Here is a tiny trained network, its code and every weight. The questions are about switching its units off for an input and a target symbol, where a switched-off unit gives its printed mean instead of its output.

import numpy as np


def w(rows, s, z=0):
    codes = np.array(rows[::2]) - 128.0
    scale = np.full(codes.shape[1], s)
    scale[-1] = z or s
    return codes * scale


def f(y):
    return np.maximum(y, 0)


def softmax(a):
    e = np.exp(a - a.max(-1, keepdims=True))
    return e / e.sum(-1, keepdims=True)


def log_softmax(a):
    a = a - a.max(-1, keepdims=True)
    return a - np.log(np.exp(a).sum(-1, keepdims=True))


def net(x, mask):
    ids = ['βεηθλμξστφψω'.index(c) for c in x.split()]
    T = len(ids)
    res = E[ids] + P[:T]
    r = res
    for j in range(2):
        rows = slice(4 * j, 4 * j + 4)
        q, k, v = (r @ M[0][rows].T for M in (Q, K, V))
        z = softmax(np.where(np.tri(T) > 0, q @ k.T / 4**0.5, -1e9)) @ v
        o = O[0][rows]
        res = res + np.where(mask[j], z, o[:, -1]) @ o[:, :-1]
    y = f(res @ A[0][:, :-1].T + A[0][:, -1])
    res = res + np.where(mask[2:6], y, B[0][:, -1]) @ B[0][:, :-1]
    return log_softmax(res[-1] @ U[:, :-1].T + U[:, -1])


Q, K, V, O, A, B = {}, {}, {}, {}, {}, {}
E = w([
[160,91,188,141,175],'β',
[174,109,74,93,155],'ε',
[189,113,171,140,157],'η',
[136,121,72,50,176],'θ',
[126,175,58,145,159],'λ',
[79,189,175,111,76],'μ',
[83,131,111,2,201],'ξ',
[168,108,181,129,169],'σ',
[112,115,145,71,196],'τ',
[91,98,98,156,151],'φ',
[87,108,148,177,161],'ψ',
[141,73,172,153,79],'ω',
],0.022)
P = w([
[254,103,125,88,210],'0',
[195,71,119,141,232],'1',
[170,77,120,148,219],'2',
[151,84,120,156,198],'3',
[146,89,113,181,176],'4',
[132,94,92,187,165],'5',
[122,106,83,202,152],'6',
[115,103,89,215,142],'7',
[115,110,90,230,153],'8',
],0.0062)
Q[0] = w([
[180,40,125,95,169],'H0',
[119,23,105,136,212],'H0',
[182,121,136,144,216],'H0',
[103,135,155,121,7],'H0',
[119,133,97,102,58],'H1',
[171,179,135,127,74],'H1',
[114,174,255,90,46],'H1',
[146,58,173,87,108],'H1',
],0.025)
K[0] = w([
[81,118,78,187,3],'H0',
[19,122,112,141,20],'H0',
[107,208,143,218,92],'H0',
[193,33,118,124,167],'H0',
[177,163,107,55,185],'H1',
[232,78,130,86,124],'H1',
[146,179,243,28,20],'H1',
[67,100,139,98,67],'H1',
],0.017)
V[0] = w([
[154,249,80,95,152],'H0',
[12,152,141,190,236],'H0',
[202,175,136,225,122],'H0',
[109,54,42,125,142],'H0',
[43,95,108,60,98],'H1',
[132,168,131,102,131],'H1',
[142,205,205,185,120],'H1',
[127,97,19,178,43],'H1',
],0.015)
O[0] = w([
[20,108,89,63,31,178],'H0',
[60,134,21,166,249,255],'H0',
[207,76,51,140,91,148],'H0',
[121,36,213,88,224,161],'H0',
[71,182,141,34,163,61],'H1',
[119,139,112,100,88,102],'H1',
[157,85,8,158,151,78],'H1',
[129,27,251,60,181,119],'H1',
],0.011,0.0078)
A[0] = w([
[180,74,102,148,177,1],'N0',
[197,45,156,102,87,37],'N1',
[174,138,59,142,100,3],'N2',
[176,147,64,10,156,73],'N3',
],0.012,0.0023)
B[0] = w([
[29,149,128,157,1,253],'N0',
[226,203,52,50,167,184],'N1',
[64,74,253,43,151,203],'N2',
[190,119,169,248,110,173],'N3',
],0.0068,0.02)
U = w([
[175,170,157,132,173,239],'β',
[104,208,90,68,160,135],'ε',
[96,123,196,125,72,68],'η',
[80,167,111,50,116,193],'θ',
[91,32,40,18,140,224],'λ',
[84,148,146,74,2,61],'μ',
[61,202,160,73,144,2],'ξ',
[94,136,210,157,75,19],'σ',
[105,152,101,178,148,128],'τ',
[69,143,211,53,132,37],'φ',
[96,111,212,116,206,152],'ψ',
[125,143,125,9,187,137],'ω',
],0.0045,0.0047)

Each question gives the input, a string of symbols that net reads in full, and the target symbol t.
The units are the heads (4 rows each of Q, K, V and O) and the neurons (one row each of A and B). Each row of codes is followed by its name. A weight is (code - 128) times the scale printed after its matrix; where a second scale follows, it is the last column's (O, A, B and U).
mask holds one flag per unit, heads first, then neurons. A switched-off unit (its flag False) gives its mean, the last column of its rows in O or B, instead of its output. The means were averaged over made-up inputs and are rounded, as every weight is.
A unit's drop is (log p(t) with every unit on - log p(t) with that unit switched off) / (log p(t) with every unit on - log p(t) with every unit switched off).
The circuit of an input: a set's keep is (log p(t) with only the set's units on - log p(t) with every unit switched off) / (log p(t) with every unit on - log p(t) with every unit switched off). Starting from all 6 units, units are removed one at a time, each time the one whose removal leaves the highest keep (on an exact tie, the one counted first), for as long as the keep stays at least 0.8.
circuit, biggest first: the units of the circuit, biggest drop first
most important unit: the unit with the biggest drop
k most important neurons: the k neurons with the biggest drops, biggest first
which heads matter: for each layer, one digit per head in row order, 1 if its drop is at least 0.15 and else 0, layers parted by /
drop when u is switched off: that unit's drop, to one decimal
input ε ω ε θ θ φ φ ε φ, target ψ: most important unit : H1
input ψ η φ ψ θ, target τ: 2 most important neurons : (N0 N2)
input λ λ ψ, target τ: circuit, biggest first : (H0 H1)
input ψ θ ξ, target τ: circuit, biggest first : (H0 N3 H1)
input ε ξ ε ε, target ω: which heads matter : 11
input λ λ μ, target λ: circuit, biggest first : (H0 H1)
input μ ω λ λ, target μ: which heads matter : 10
input φ λ φ τ λ ω λ λ η, target λ: which heads matter : 10
input η τ η ω β ψ β, target τ: 2 most important neurons : (N0 N2)
input ω β σ ε, target β: which heads matter : 10
input λ ε σ ψ η ψ ε, target τ: 2 most important neurons : (N0 N3)
input β ε θ θ σ θ ω η σ, target β: 2 most important neurons : (N1 N2)
input β θ η, target μ: 2 most important neurons : (N0 N2)
input μ θ τ, target μ: circuit, biggest first : (H0)
input β φ η θ, target ψ: which heads matter : 11
input σ φ θ ε, target ψ: which heads matter : 11
input μ ε λ β ψ θ η, target μ: which heads matter : 10
input θ τ τ θ, target φ: which heads matter : 11
input β ω ω β τ φ β η, target ψ: which heads matter : 11
input ξ φ τ β σ ε ξ, target ψ: circuit, biggest first : (H0)
input ε ψ θ τ, target τ: circuit, biggest first : (H0 N0 H1)
input ψ ψ τ η, target τ: which heads matter : 10
input ξ θ λ ω ε θ ε τ, target β: which heads matter : 10
input μ β λ τ θ, target μ: drop when H0 is switched off : 1.0
input σ τ ε θ ψ ξ ω σ, target β: drop when N0 is switched off : -0.1
input θ ε ξ ω φ ξ σ, target ψ: drop when N1 is switched off : 0.0
